Here is a tiny trained network, its code and every weight. The questions are about switching its units off for an input and a class, where a switched-off unit gives its printed mean instead of its output.

import numpy as np


def w(rows, s, z=0):
    codes = np.array(rows[::2]) - 128.0
    scale = np.full(codes.shape[1], s)
    scale[-1] = z or s
    return codes * scale


def f(y):
    return np.maximum(y, 0)


def log_softmax(a):
    a = a - a.max(-1, keepdims=True)
    return a - np.log(np.exp(a).sum(-1, keepdims=True))


def net(x, mask):
    res = np.array(x, float).reshape(1, 3) / 4 @ E
    y = f(res @ A[0][:, :-1].T + A[0][:, -1])
    res = res + np.where(mask, y, B[0][:, -1]) @ B[0][:, :-1]
    return log_softmax(res[-1] @ U[:, :-1].T + U[:, -1])


A, B = {}, {}
E = w([
[135,85,2,133,104,158],'x0',
[47,147,112,197,107,35],'x1',
[129,159,82,57,185,79],'x2',
],0.012)
A[0] = w([
[145,129,150,106,128,171,71],'neuron 0',
[106,112,180,166,118,142,157],'neuron 1',
[156,150,108,126,135,138,128],'neuron 2',
[125,142,91,125,121,96,252],'neuron 3',
[119,134,84,111,143,136,125],'neuron 4',
[116,146,146,181,121,112,140],'neuron 5',
[133,136,118,130,108,172,61],'neuron 6',
[129,98,148,203,86,208,90],'neuron 7',
[136,106,154,216,69,217,254],'neuron 8',
[110,135,183,89,137,125,158],'neuron 9',
[131,107,83,136,89,127,28],'neuron 10',
[111,102,57,155,121,156,165],'neuron 11',
[136,148,247,71,162,86,232],'neuron 12',
[130,98,156,165,124,99,179],'neuron 13',
[137,108,97,97,127,133,145],'neuron 14',
[77,134,93,148,140,62,128],'neuron 15',
[84,138,90,172,133,67,4],'neuron 16',
[100,104,124,156,126,133,191],'neuron 17',
[125,114,43,168,91,153,163],'neuron 18',
[124,127,177,103,142,109,232],'neuron 19',
[90,143,170,207,139,136,147],'neuron 20',
[113,138,192,184,100,83,163],'neuron 21',
[130,145,122,89,134,82,189],'neuron 22',
[113,140,137,103,164,173,93],'neuron 23',
[155,141,147,128,144,171,231],'neuron 24',
[121,110,127,128,87,118,67],'neuron 25',
[148,111,154,99,138,177,206],'neuron 26',
[161,165,138,137,132,133,141],'neuron 27',
[151,145,137,126,142,125,58],'neuron 28',
[119,137,214,77,156,109,57],'neuron 29',
[116,160,155,184,90,140,172],'neuron 30',
[84,139,89,178,120,45,162],'neuron 31',
[150,125,142,122,128,145,88],'neuron 32',
[125,151,124,148,107,105,83],'neuron 33',
[150,126,152,98,111,158,214],'neuron 34',
[108,144,128,89,159,79,236],'neuron 35',
[112,105,73,163,143,155,35],'neuron 36',
[98,125,108,140,100,64,78],'neuron 37',
[122,129,118,103,178,90,182],'neuron 38',
[99,106,170,168,83,120,152],'neuron 39',
[147,112,76,96,132,171,157],'neuron 40',
],0.013,0.0062)
B[0] = w([
[106,126,138,146,177,145,156],'neuron 0',
[107,111,164,67,113,107,175],'neuron 1',
[108,133,154,103,119,132,147],'neuron 2',
[93,108,197,68,165,168,185],'neuron 3',
[118,105,179,94,109,121,156],'neuron 4',
[135,114,167,61,118,126,172],'neuron 5',
[121,113,142,114,97,107,142],'neuron 6',
[171,145,19,229,81,75,185],'neuron 7',
[128,172,64,251,248,209,226],'neuron 8',
[146,143,75,181,149,134,178],'neuron 9',
[115,149,127,162,181,164,147],'neuron 10',
[143,118,126,126,74,74,185],'neuron 11',
[137,150,59,244,211,192,253],'neuron 12',
[103,118,171,80,122,117,170],'neuron 13',
[114,127,181,76,137,136,162],'neuron 14',
[130,131,95,214,185,178,195],'neuron 15',
[184,151,32,221,57,83,176],'neuron 16',
[131,113,145,93,103,112,164],'neuron 17',
[163,143,78,172,57,71,195],'neuron 18',
[78,114,177,94,166,158,193],'neuron 19',
[120,121,191,28,122,125,190],'neuron 20',
[102,101,207,9,128,131,208],'neuron 21',
[151,134,105,144,75,103,179],'neuron 22',
[107,123,140,148,122,107,153],'neuron 23',
[136,109,117,115,60,83,187],'neuron 24',
[117,130,132,115,144,137,135],'neuron 25',
[144,143,86,172,81,86,194],'neuron 26',
[127,130,109,147,127,141,147],'neuron 27',
[124,116,131,127,102,128,134],'neuron 28',
[163,136,53,186,57,81,186],'neuron 29',
[113,100,184,61,121,135,182],'neuron 30',
[109,152,115,179,220,189,219],'neuron 31',
[126,133,132,118,141,157,143],'neuron 32',
[140,118,132,106,110,118,146],'neuron 33',
[140,131,103,136,83,80,183],'neuron 34',
[160,120,94,137,49,81,202],'neuron 35',
[130,142,119,162,177,174,151],'neuron 36',
[164,145,47,204,118,124,173],'neuron 37',
[137,124,128,149,79,99,180],'neuron 38',
[102,111,188,50,130,131,183],'neuron 39',
[86,105,220,37,139,133,189],'neuron 40',
],0.018,0.016)
U = w([
[143,143,126,166,246,219,248],'0',
[191,113,107,153,74,52,65],'1',
[113,49,233,10,130,109,128],'2',
],0.013,0.0015)

Each question gives the input, the list of numbers given to net, and the class t.
The units are the neurons (one row each of A and B). Each row of codes is followed by its name. A weight is (code - 128) times the scale printed after its matrix; where a second scale follows, it is the last column's (A, B and U).
mask holds one flag per neuron, in row order. A switched-off neuron (its flag False) gives its mean, the last column of its row in B, instead of its output. The means were averaged over made-up inputs and are rounded, as every weight is.
A unit's drop is (log p(t) with every unit on - log p(t) with that unit switched off) / (log p(t) with every unit on - log p(t) with every unit switched off).
The circuit of an input: a set's keep is (log p(t) with only the set's units on - log p(t) with every unit switched off) / (log p(t) with every unit on - log p(t) with every unit switched off). Starting from the 12 units with the biggest drops (on a tie, the unit counted first), units are removed one at a time, each time the one whose removal leaves the highest keep (on an exact tie, the one counted first), for as long as the keep stays at least 0.8.
circuit, biggest first: the units of the circuit, biggest drop first
most important unit: the unit with the biggest drop
k most important neurons: the k neurons with the biggest drops, biggest first
drop when u is switched off: that unit's drop, to one decimal
input [3,7,-2], class 0: most important unit : neuron 31
input [4,-2,-8], class 1: 3 most important neurons : [neuron 7; neuron 12; neuron 18]
input [-7,0,7], class 1: 4 most important neurons : [neuron 29; neuron 35; neuron 8; neuron 31]
input [5,-1,-2], class 1: 3 most important neurons : [neuron 12; neuron 18; neuron 31]
input [0,5,-2], class 2: 2 most important neurons : [neuron 12; neuron 21]
input [-5,7,-1], class 2: 3 most important neurons : [neuron 21; neuron 8; neuron 20]
input [2,-2,-1], class 1: 2 most important neurons : [neuron 12; neuron 31]
input [5,6,-4], class 0: 2 most important neurons : [neuron 31; neuron 8]
input [1,-7,-5], class 1: 4 most important neurons : [neuron 12; neuron 7; neuron 31; neuron 24]
input [0,5,1], class 0: 3 most important neurons : [neuron 31; neuron 15; neuron 40]
input [-8,8,3], class 0: 2 most important neurons : [neuron 12; neuron 31]
input [1,-8,0], class 1: 3 most important neurons : [neuron 31; neuron 26; neuron 24]
input [1,-2,1], class 2: drop when neuron 7 is switched off : 0.4
input [-3,6,-5], class 2: circuit, biggest first : [neuron 21]
input [5,5,-8], class 0: drop when neuron 8 is switched off : 8.7
input [6,2,-7], class 0: drop when neuron 36 is switched off : 0.1
